Below are the code and all the weights of a small trained network. Each question names an input and a target symbol and asks about switching units off, where a switched-off unit gives its printed mean instead of its output.

import numpy as np


def w(rows, s, z=0):
    codes = np.array(rows[::2]) - 128.0
    scale = np.full(codes.shape[1], s)
    scale[-1] = z or s
    return codes * scale


def norm(h):
    return h / np.sqrt((h * h).mean(-1, keepdims=True) + 1e-5)


def f(y):
    return np.maximum(y, 0)


def softmax(a):
    e = np.exp(a - a.max(-1, keepdims=True))
    return e / e.sum(-1, keepdims=True)


def log_softmax(a):
    a = a - a.max(-1, keepdims=True)
    return a - np.log(np.exp(a).sum(-1, keepdims=True))


def net(x, mask):
    ids = ['ΔΞΣβθλφψω'.index(c) for c in x.split()]
    T = len(ids)
    res = E[ids] + P[:T]
    u = 0
    for l in range(3):
        q, k, v = (norm(res) @ M[l].T for M in (Q, K, V))
        z = softmax(np.where(np.tri(T) > 0, q @ k.T / 2**0.5, -1e9)) @ v
        res = res + np.where(mask[u], z, O[l][:, -1]) @ O[l][:, :-1]
        u += 1
        y = f(norm(res) @ A[l][:, :-1].T + A[l][:, -1])
        res = res + np.where(mask[u : u + 4], y, B[l][:, -1]) @ B[l][:, :-1]
        u += 4
    return log_softmax(norm(res)[-1] @ U[:, :-1].T + U[:, -1])


Q, K, V, O, A, B = {}, {}, {}, {}, {}, {}
E = w([
[119,110,152,128],'Δ',
[72,109,128,130],'Ξ',
[125,104,87,118],'Σ',
[132,202,33,253],'β',
[137,117,156,126],'θ',
[166,80,156,142],'λ',
[109,167,209,177],'φ',
[111,100,137,143],'ψ',
[130,168,111,121],'ω',
],0.016)
P = w([
[255,167,171,91],'0',
[117,88,105,192],'1',
[104,85,111,186],'2',
[102,97,114,175],'3',
[103,100,120,169],'4',
[98,98,123,165],'5',
[97,98,129,163],'6',
[102,100,127,168],'7',
],0.0059)
Q[0] = w([
[99,127,146,250],'L0H0',
[75,128,178,103],'L0H0',
],0.014)
K[0] = w([
[146,217,146,1],'L0H0',
[185,43,185,10],'L0H0',
],0.0088)
V[0] = w([
[174,134,63,97],'L0H0',
[203,10,113,253],'L0H0',
],0.0042)
O[0] = w([
[91,46,149,2,254],'L0H0',
[184,51,44,195,172],'L0H0',
],0.0029,0.00061)
A[0] = w([
[189,35,202,159,99],'L0N0',
[47,190,168,111,157],'L0N1',
[44,153,198,193,156],'L0N2',
[115,109,67,254,7],'L0N3',
],0.0051,0.002)
B[0] = w([
[3,122,114,160,254],'L0N0',
[250,66,254,202,191],'L0N1',
[251,206,176,165,228],'L0N2',
[173,239,238,34,200],'L0N3',
],0.0047,0.0037)
Q[1] = w([
[96,158,119,57],'L1H0',
[245,187,26,77],'L1H0',
],0.011)
K[1] = w([
[35,254,164,164],'L1H0',
[75,160,5,240],'L1H0',
],0.0065)
V[1] = w([
[26,150,141,77],'L1H0',
[191,154,166,1],'L1H0',
],0.0048)
O[1] = w([
[224,1,2,155,4],'L1H0',
[209,138,159,76,129],'L1H0',
],0.0061,0.0027)
A[1] = w([
[88,154,2,88,154],'L1N0',
[124,28,103,148,119],'L1N1',
[235,65,149,40,247],'L1N2',
[170,108,194,170,186],'L1N3',
],0.0063,0.0015)
B[1] = w([
[200,147,2,157,154],'L1N0',
[70,170,236,147,161],'L1N1',
[40,85,88,200,158],'L1N2',
[76,80,9,139,254],'L1N3',
],0.0055,0.0046)
Q[2] = w([
[2,125,141,147],'L2H0',
[151,188,84,112],'L2H0',
],0.01)
K[2] = w([
[138,115,187,1],'L2H0',
[134,169,95,151],'L2H0',
],0.0094)
V[2] = w([
[255,130,157,89],'L2H0',
[102,209,85,170],'L2H0',
],0.0045)
O[2] = w([
[121,94,147,253,4],'L2H0',
[11,178,86,44,210],'L2H0',
],0.0044,0.0023)
A[2] = w([
[152,44,95,89,110],'L2N0',
[101,126,1,158,252],'L2N1',
[87,185,228,116,134],'L2N2',
[211,191,148,95,116],'L2N3',
],0.0058,0.0019)
B[2] = w([
[123,189,96,191,138],'L2N0',
[254,131,65,88,214],'L2N1',
[236,136,75,98,253],'L2N2',
[10,217,187,28,156],'L2N3',
],0.0058,0.0044)
U = w([
[80,205,70,243,1],'Δ',
[121,68,141,15,115],'Ξ',
[165,38,12,88,95],'Σ',
[42,136,72,79,80],'β',
[48,134,57,121,33],'θ',
[226,72,175,72,154],'λ',
[87,192,170,40,220],'φ',
[185,171,229,185,59],'ψ',
[127,67,119,194,254],'ω',
],0.012,0.0055)

Each question gives the input, a string of symbols that net reads in full, and the target symbol t.
The units are the heads (2 rows each of Q, K, V and O) and the neurons (one row each of A and B). Each row of codes is followed by its name. A weight is (code - 128) times the scale printed after its matrix; where a second scale follows, it is the last column's (O, A, B and U).
mask holds one flag per unit, layer by layer, with each layer's heads first. A switched-off unit (its flag False) gives its mean, the last column of its rows in O or B, instead of its output. The means were averaged over made-up inputs and are rounded, as every weight is.
A unit's drop is (log p(t) with every unit on - log p(t) with that unit switched off) / (log p(t) with every unit on - log p(t) with every unit switched off).
The circuit of an input: a set's keep is (log p(t) with only the set's units on - log p(t) with every unit switched off) / (log p(t) with every unit on - log p(t) with every unit switched off). Starting from the 12 units with the biggest drops (on a tie, the unit counted first), units are removed one at a time, each time the one whose removal leaves the highest keep (on an exact tie, the one counted first), for as long as the keep stays at least 0.8.
circuit, biggest first: the units of the circuit, biggest drop first
top k neurons: the k neurons with the biggest drops, biggest first
k most important neurons of layer l: the k neurons of layer l with the biggest drops, biggest first
input Δ ω θ, target Σ: circuit, biggest first	[L1H0 L0N2 L0N0 L1N3]
input Δ θ Δ λ Ξ, target Σ: top 2 neurons	[L0N0 L0N2]
input Σ φ Δ, target Ξ: circuit, biggest first	[L0H0 L1H0 L0N1]
input ω Σ Ξ φ θ ω Σ ω, target Σ: circuit, biggest first	[L1H0 L2N1]
input φ Ξ λ ψ, target Δ: circuit, biggest first	[L0H0 L0N2]
input θ Σ Δ ψ Σ Δ θ, target λ: circuit, biggest first	[L2N2]
input Σ Δ ω β ψ Σ ψ, target Ξ: circuit, biggest first	[L0H0 L1H0]
input ω Σ ω, target Σ: circuit, biggest first	[L0N2 L1H0 L2N1]
input Δ ψ ψ λ Ξ Δ, target Σ: circuit, biggest first	[L1H0 L0N2 L1N3 L0N0]
input Ξ λ ω Δ Δ θ, target ψ: 2 most important neurons of layer 0	[L0N1 L0N0]
input θ θ ψ ω Δ β Ξ, target λ: circuit, biggest first	[L1H0 L0N0 L0N2 L0N1]
input ψ β λ θ, target β: circuit, biggest first	[L0N0 L0N1]
input Δ λ θ ω Δ β β ψ, target Σ: circuit, biggest first	[L1H0 L0N2 L1N3]
input Σ ψ Σ θ ω Δ Ξ, target Ξ: top 3 neurons	[L1N2 L0N3 L0N0]
input Σ Δ Σ λ θ Δ ψ θ, target Ξ: top 3 neurons	[L1N2 L0N0 L0N3]
input φ Ξ ω Ξ, target Δ: top neuron	[L0N2]
input θ φ ω ψ, target λ: top 2 neurons	[L1N2 L0N3]
input φ λ λ Δ, target Δ: top 2 neurons	[L0N0 L0N2]
input Δ ω Ξ, target Σ: top 3 neurons	[L0N2 L0N0 L1N2]
input Σ θ ω β Δ λ ω Δ, target Ξ: 3 most important neurons of layer 0	[L0N3 L0N1 L0N0]
input ψ β ω ψ, target β: 3 most important neurons of layer 0	[L0N0 L0N3 L0N2]
input ω ω Σ Ξ, target ω: top 2 neurons	[L0N2 L0N1]
